Below are the code and all the weights of a small trained network. Each question names an input and a class and asks about switching units off, where a switched-off unit gives its printed mean instead of its output.

import numpy as np


def w(rows, s, z=0):
    codes = np.array(rows[::2]) - 128.0
    scale = np.full(codes.shape[1], s)
    scale[-1] = z or s
    return codes * scale


def norm(h):
    return h / np.sqrt((h * h).mean(-1, keepdims=True) + 1e-5)


def f(y):
    return y / 2 * (1 + np.tanh(0.7978845608 * (y + 0.044715 * y**3)))


def log_softmax(a):
    a = a - a.max(-1, keepdims=True)
    return a - np.log(np.exp(a).sum(-1, keepdims=True))


def net(x, mask):
    res = np.array(x, float).reshape(1, 4) / 4 @ E
    u = 0
    for l in range(2):
        y = f(norm(res) @ A[l][:, :-1].T + A[l][:, -1])
        res = res + np.where(mask[u : u + 12], y, B[l][:, -1]) @ B[l][:, :-1]
        u += 12
    return log_softmax(norm(res)[-1] @ U[:, :-1].T + U[:, -1])


A, B = {}, {}
E = w([
[216,66,82],'x0',
[84,168,13],'x1',
[129,125,127],'x2',
[71,1,139],'x3',
],0.003)
A[0] = w([
[146,117,128,53],'0.n1',
[217,210,97,2],'0.n2',
[172,106,227,57],'0.n3',
[159,78,176,102],'0.n4',
[171,255,127,79],'0.n5',
[67,195,49,186],'0.n6',
[242,89,57,16],'0.n7',
[245,200,163,24],'0.n8',
[117,69,116,90],'0.n9',
[111,134,27,122],'0.n10',
[237,72,77,33],'0.n11',
[231,73,79,24],'0.n12',
],0.0079,0.0028)
B[0] = w([
[134,134,85,103],'0.n1',
[99,44,103,180],'0.n2',
[227,184,152,168],'0.n3',
[154,100,160,150],'0.n4',
[51,56,102,239],'0.n5',
[175,158,188,251],'0.n6',
[72,208,234,181],'0.n7',
[126,116,1,204],'0.n8',
[125,104,75,138],'0.n9',
[234,105,137,190],'0.n10',
[42,182,169,180],'0.n11',
[75,168,177,171],'0.n12',
],0.0067,0.0033)
A[1] = w([
[147,41,176,250],'1.n1',
[198,137,110,90],'1.n2',
[131,205,40,49],'1.n3',
[142,148,105,60],'1.n4',
[119,106,94,149],'1.n5',
[193,194,65,102],'1.n6',
[211,68,91,75],'1.n7',
[147,254,65,139],'1.n8',
[196,150,64,119],'1.n9',
[241,144,109,16],'1.n10',
[85,84,1,61],'1.n11',
[133,157,210,186],'1.n12',
],0.0066,0.0025)
B[1] = w([
[126,130,3,239],'1.n1',
[135,139,120,130],'1.n2',
[130,68,125,128],'1.n3',
[191,43,202,98],'1.n4',
[159,119,98,143],'1.n5',
[199,92,184,148],'1.n6',
[93,192,155,159],'1.n7',
[100,51,177,190],'1.n8',
[162,131,99,149],'1.n9',
[185,160,122,146],'1.n10',
[99,76,48,211],'1.n11',
[112,176,102,255],'1.n12',
],0.0058,0.0025)
U = w([
[122,44,72,127],'0',
[154,158,128,254],'1',
[80,176,205,61],'2',
[253,131,179,68],'3',
],0.013,0.0058)

Each question gives the input, the list of numbers given to net, and the class t.
The units are the neurons (one row each of A and B). Each row of codes is followed by its name. A weight is (code - 128) times the scale printed after its matrix; where a second scale follows, it is the last column's (A, B and U).
mask holds one flag per neuron, layer by layer. A switched-off neuron (its flag False) gives its mean, the last column of its row in B, instead of its output. The means were averaged over made-up inputs and are rounded, as every weight is.
A unit's drop is (log p(t) with every unit on - log p(t) with that unit switched off) / (log p(t) with every unit on - log p(t) with every unit switched off).
The circuit of an input: a set's keep is (log p(t) with only the set's units on - log p(t) with every unit switched off) / (log p(t) with every unit on - log p(t) with every unit switched off). Starting from the 12 units with the biggest drops (on a tie, the unit counted first), units are removed one at a time, each time the one whose removal leaves the highest keep (on an exact tie, the one counted first), for as long as the keep stays at least 0.8.
circuit, biggest first: the units of the circuit, biggest drop first
unit that matters most: the unit with the biggest drop
top k neurons: the k neurons with the biggest drops, biggest first
top k neurons in layer l: the k neurons of layer l with the biggest drops, biggest first
drop of u: that unit's drop, to one decimal
input [-2,-8,5,4], class 3: circuit, biggest first	0.n3
input [8,4,-5,6], class 2: top 3 neurons	0.n7; 0.n11; 0.n12
input [8,-7,-3,7], class 2: circuit, biggest first	0.n8; 0.n11
input [0,7,4,-7], class 0: top 3 neurons	0.n5; 0.n2; 0.n3
input [0,7,3,5], class 3: circuit, biggest first	0.n10; 0.n5; 0.n2; 1.n6
input [8,-3,-7,6], class 2: circuit, biggest first	0.n11; 0.n7; 0.n12
input [-7,0,4,-8], class 0: top 2 neurons	0.n5; 0.n7
input [4,-6,4,-6], class 0: top 2 neurons	0.n8; 0.n6
input [-6,8,-1,-4], class 3: top 2 neurons	0.n6; 0.n10
input [-6,8,-4,0], class 3: top 2 neurons	0.n6; 0.n10
input [3,-4,8,3], class 1: top 3 neurons in layer 1	1.n1; 1.n8; 1.n12
input [-4,-5,2,0], class 3: top 2 neurons	0.n3; 0.n5
input [6,8,-7,-6], class 3: top 3 neurons in layer 0	0.n10; 0.n6; 0.n7
input [8,0,-3,-4], class 2: circuit, biggest first	0.n7
input [-3,7,-6,-4], class 3: top 2 neurons in layer 0	0.n6; 0.n10
input [4,5,-3,-1], class 3: top 3 neurons	0.n10; 0.n6; 0.n5
input [0,-4,2,3], class 3: top 2 neurons in layer 0	0.n3; 0.n5
input [-3,-8,7,-8], class 0: top 4 neurons	0.n8; 0.n5; 0.n6; 0.n10
input [-7,0,1,-8], class 0: top 2 neurons	0.n5; 0.n7
input [-1,8,2,-3], class 3: unit that matters most	0.n6
input [8,7,-3,1], class 2: top 2 neurons in layer 0	0.n7; 0.n11
input [-3,5,-2,-3], class 3: drop of 0.n7	0.3
input [1,-1,7,1], class 1: drop of 0.n10	-0.2
input [5,1,-4,-7], class 0: drop of 1.n5	0.0
input [5,4,-6,-8], class 0: drop of 0.n5	0.2
